grid =
[[  9.3  -2.0  -0.8  27.7  -1.0  27.5  27.5  80.4  -2.5]
 [ -6.9  -1.7   0.7  43.8   0.1 -18.5 -27.2 -13.5   2.7]
 [  5.1   1.1  -1.0  12.1  -0.3  19.5  54.2  77.4  -0.9]
 [ -2.3   0.0   1.0  49.7  -0.1 -27.6 -16.4   4.9   1.5]]
grid[0, 0]: 9.3
grid[1, 0]: -6.9
grid[:, 0]: [9.3, -6.9, 5.1, -2.3]
grid[1, 8]: 2.7
grid[3, 3]: 49.7
grid[3, 0]: -2.3
grid[2, 0]: 5.1
grid[0, 7]: 80.4
grid[3, 1]: 0.0
grid[0, 1]: -2.0
grid[3, 4]: -0.1
grid[0, 4]: -1.0
grid[2, 5]: 19.5
grid[3, 6]: -16.4
grid[3]: [-2.3, 0.0, 1.0, 49.7, -0.1, -27.6, -16.4, 4.9, 1.5]
grid[0, 6]: 27.5
grid[2, 1]: 1.1
grid[0, 3]: 27.7
grid[2, 2]: -1.0
grid[1, 1]: -1.7

x = [[3.8, -0.5, -8.5, -17.5, 16.8, 6.8, -17.2, 13.8, -6.7, -29.9, 3.0, -3.8, 4.5, -14.6, 16.7], [-4.5, 3.0, -6.0, 16.8, -0.1, -20.0, 12.0, -0.4, 26.9, 20.1, 10.9, 7.5, 10.0, 3.1, -28.2], [8.9, 3.3, -21.0, -2.8, 6.3, -7.2, -11.9, 17.0, 12.1, -13.4, 14.2, 5.1, 22.6, -4.0, -7.0], [28.8, 19.3, -0.4, 34.9, -63.2, -3.7, 15.9, 13.8, 15.1, 42.7, 28.2, -18.9, 0.9, 48.0, 2.6], [-12.4, 5.7, -0.8, 8.1, 13.5, -20.5, 7.4, -3.2, 27.3, 4.5, 6.8, -0.3, 2.0, -10.1, -22.7], [-37.4, -31.1, 58.0, 9.8, -13.3, 35.8, 36.2, -62.9, -58.9, 43.9, -66.9, 13.5, -59.4, 13.1, 6.5], [15.3, -3.5, -15.4, 6.2, -13.0, 2.5, 1.3, 6.6, -4.8, 9.0, 5.8, 13.9, 14.9, 15.7, -7.7], [34.5, 23.2, -40.1, -6.3, -7.5, -13.7, -29.3, 46.0, 29.7, -31.7, 46.6, -15.7, 36.9, 1.3, 7.2], [4.9, -5.2, -9.9, -10.6, 9.0, 6.3, -9.4, 2.4, -12.1, -14.8, -1.9, 11.5, 6.3, -5.2, 3.3], [4.9, -15.8, -15.9, -32.6, 29.2, 20.5, -22.8, 3.5, -30.7, -38.9, -15.2, 20.3, 13.2, -20.7, 14.5], [-25.2, 6.6, 2.6, 11.8, 22.8, -32.0, 13.5, -8.2, 38.9, 10.3, 5.8, 1.0, 1.6, -16.0, -36.4], [8.9, 16.3, -0.6, 22.0, -28.1, -16.5, 11.8, 11.4, 26.4, 22.0, 23.9, -18.1, 0.6, 17.5, -7.7], [4.9, -2.6, -1.0, 0.7, -6.0, 3.0, 1.9, -0.6, -6.2, 1.4, 0.3, 3.3, 2.5, 3.8, -0.1], [-4.1, 0.1, -2.0, 12.8, 1.1, -12.0, 12.1, -8.8, 12.2, 19.9, 0.1, 15.7, 4.6, 7.2, -22.0], [-34.6, -14.3, 39.9, 20.2, -0.5, 1.3, 36.0, -45.9, -11.3, 44.4, -38.5, 10.1, -36.5, 6.4, -22.5]]
x[0][0] => 3.8
x[10][11] => 1.0
x[2][1] => 3.3
x[12][9] => 1.4
x[5][11] => 13.5
x[8][13] => -5.2
x[3][11] => -18.9
x[3][12] => 0.9
x[0] => [3.8, -0.5, -8.5, -17.5, 16.8, 6.8, -17.2, 13.8, -6.7, -29.9, 3.0, -3.8, 4.5, -14.6, 16.7]
x[10][3] => 11.8
x[:, 11] => [-3.8, 7.5, 5.1, -18.9, -0.3, 13.5, 13.9, -15.7, 11.5, 20.3, 1.0, -18.1, 3.3, 15.7, 10.1]
x[8][4] => 9.0
x[5] => [-37.4, -31.1, 58.0, 9.8, -13.3, 35.8, 36.2, -62.9, -58.9, 43.9, -66.9, 13.5, -59.4, 13.1, 6.5]
x[3][2] => -0.4
x[8][9] => -14.8
x[14][9] => 44.4
x[13][3] => 12.8
x[9] => [4.9, -15.8, -15.9, -32.6, 29.2, 20.5, -22.8, 3.5, -30.7, -38.9, -15.2, 20.3, 13.2, -20.7, 14.5]
x[:, 5] => [6.8, -20.0, -7.2, -3.7, -20.5, 35.8, 2.5, -13.7, 6.3, 20.5, -32.0, -16.5, 3.0, -12.0, 1.3]
x[11] => [8.9, 16.3, -0.6, 22.0, -28.1, -16.5, 11.8, 11.4, 26.4, 22.0, 23.9, -18.1, 0.6, 17.5, -7.7]
x[5][2] => 58.0
x[9][7] => 3.5
x[10][13] => -16.0
x[4][0] => -12.4
x[7][3] => -6.3
x[5][8] => -58.9
x[4] => [-12.4, 5.7, -0.8, 8.1, 13.5, -20.5, 7.4, -3.2, 27.3, 4.5, 6.8, -0.3, 2.0, -10.1, -22.7]
x[7][11] => -15.7
x[:, 14] => [16.7, -28.2, -7.0, 2.6, -22.7, 6.5, -7.7, 7.2, 3.3, 14.5, -36.4, -7.7, -0.1, -22.0, -22.5]
x[7] => [34.5, 23.2, -40.1, -6.3, -7.5, -13.7, -29.3, 46.0, 29.7, -31.7, 46.6, -15.7, 36.9, 1.3, 7.2]
x[9][11] => 20.3
x[3][8] => 15.1
x[13][11] => 15.7
x[:, 4] => [16.8, -0.1, 6.3, -63.2, 13.5, -13.3, -13.0, -7.5, 9.0, 29.2, 22.8, -28.1, -6.0, 1.1, -0.5]
x[11][3] => 22.0
x[14][12] => -36.5
x[13][4] => 1.1

data =
[[ 17.6 -59.9  63.0  13.6 -36.3]
 [ 16.8 -57.3  61.7   7.8 -29.1]
 [ 24.6  28.2 -29.9  28.0 -24.5]
 [ 11.8  43.1 -38.4  14.8  -9.6]
 [ 34.0  30.6 -22.4  31.0 -29.1]
 [ 15.6 -62.6  66.8   8.6 -29.4]
 [ 18.3 -58.4  62.0   8.9 -25.8]
 [ 17.4 -57.4  66.8  10.0 -36.3]
 [ 18.1 -56.4  63.8  13.8 -32.9]
 [ 17.8 -56.0  59.9   4.6 -30.7]
 [ 44.9  18.2 -13.7  42.5 -41.1]
 [  8.4  42.0 -42.3  13.8  -4.2]
 [ 31.9  28.3 -25.5  32.4 -31.4]]
data[0][0] => 17.6
data[11] => [8.4, 42.0, -42.3, 13.8, -4.2]
data[8][4] => -32.9
data[:, 3] => [13.6, 7.8, 28.0, 14.8, 31.0, 8.6, 8.9, 10.0, 13.8, 4.6, 42.5, 13.8, 32.4]
data[:, 2] => [63.0, 61.7, -29.9, -38.4, -22.4, 66.8, 62.0, 66.8, 63.8, 59.9, -13.7, -42.3, -25.5]
data[6][3] => 8.9
data[7][3] => 10.0
data[5] => [15.6, -62.6, 66.8, 8.6, -29.4]
data[8][1] => -56.4
data[2][2] => -29.9
data[5][0] => 15.6
data[10][1] => 18.2
data[:, 1] => [-59.9, -57.3, 28.2, 43.1, 30.6, -62.6, -58.4, -57.4, -56.4, -56.0, 18.2, 42.0, 28.3]
data[2][0] => 24.6
data[8][3] => 13.8
data[:, 0] => [17.6, 16.8, 24.6, 11.8, 34.0, 15.6, 18.3, 17.4, 18.1, 17.8, 44.9, 8.4, 31.9]
data[0][1] => -59.9
data[5][2] => 66.8
data[5][1] => -62.6
data[11][0] => 8.4
data[6][4] => -25.8
data[7][1] => -57.4
data[3][2] => -38.4
data[4][2] => -22.4
data[12][0] => 31.9
data[:, 4] => [-36.3, -29.1, -24.5, -9.6, -29.1, -29.4, -25.8, -36.3, -32.9, -30.7, -41.1, -4.2, -31.4]
data[9] => [17.8, -56.0, 59.9, 4.6, -30.7]
data[1][2] => 61.7
data[3][1] => 43.1
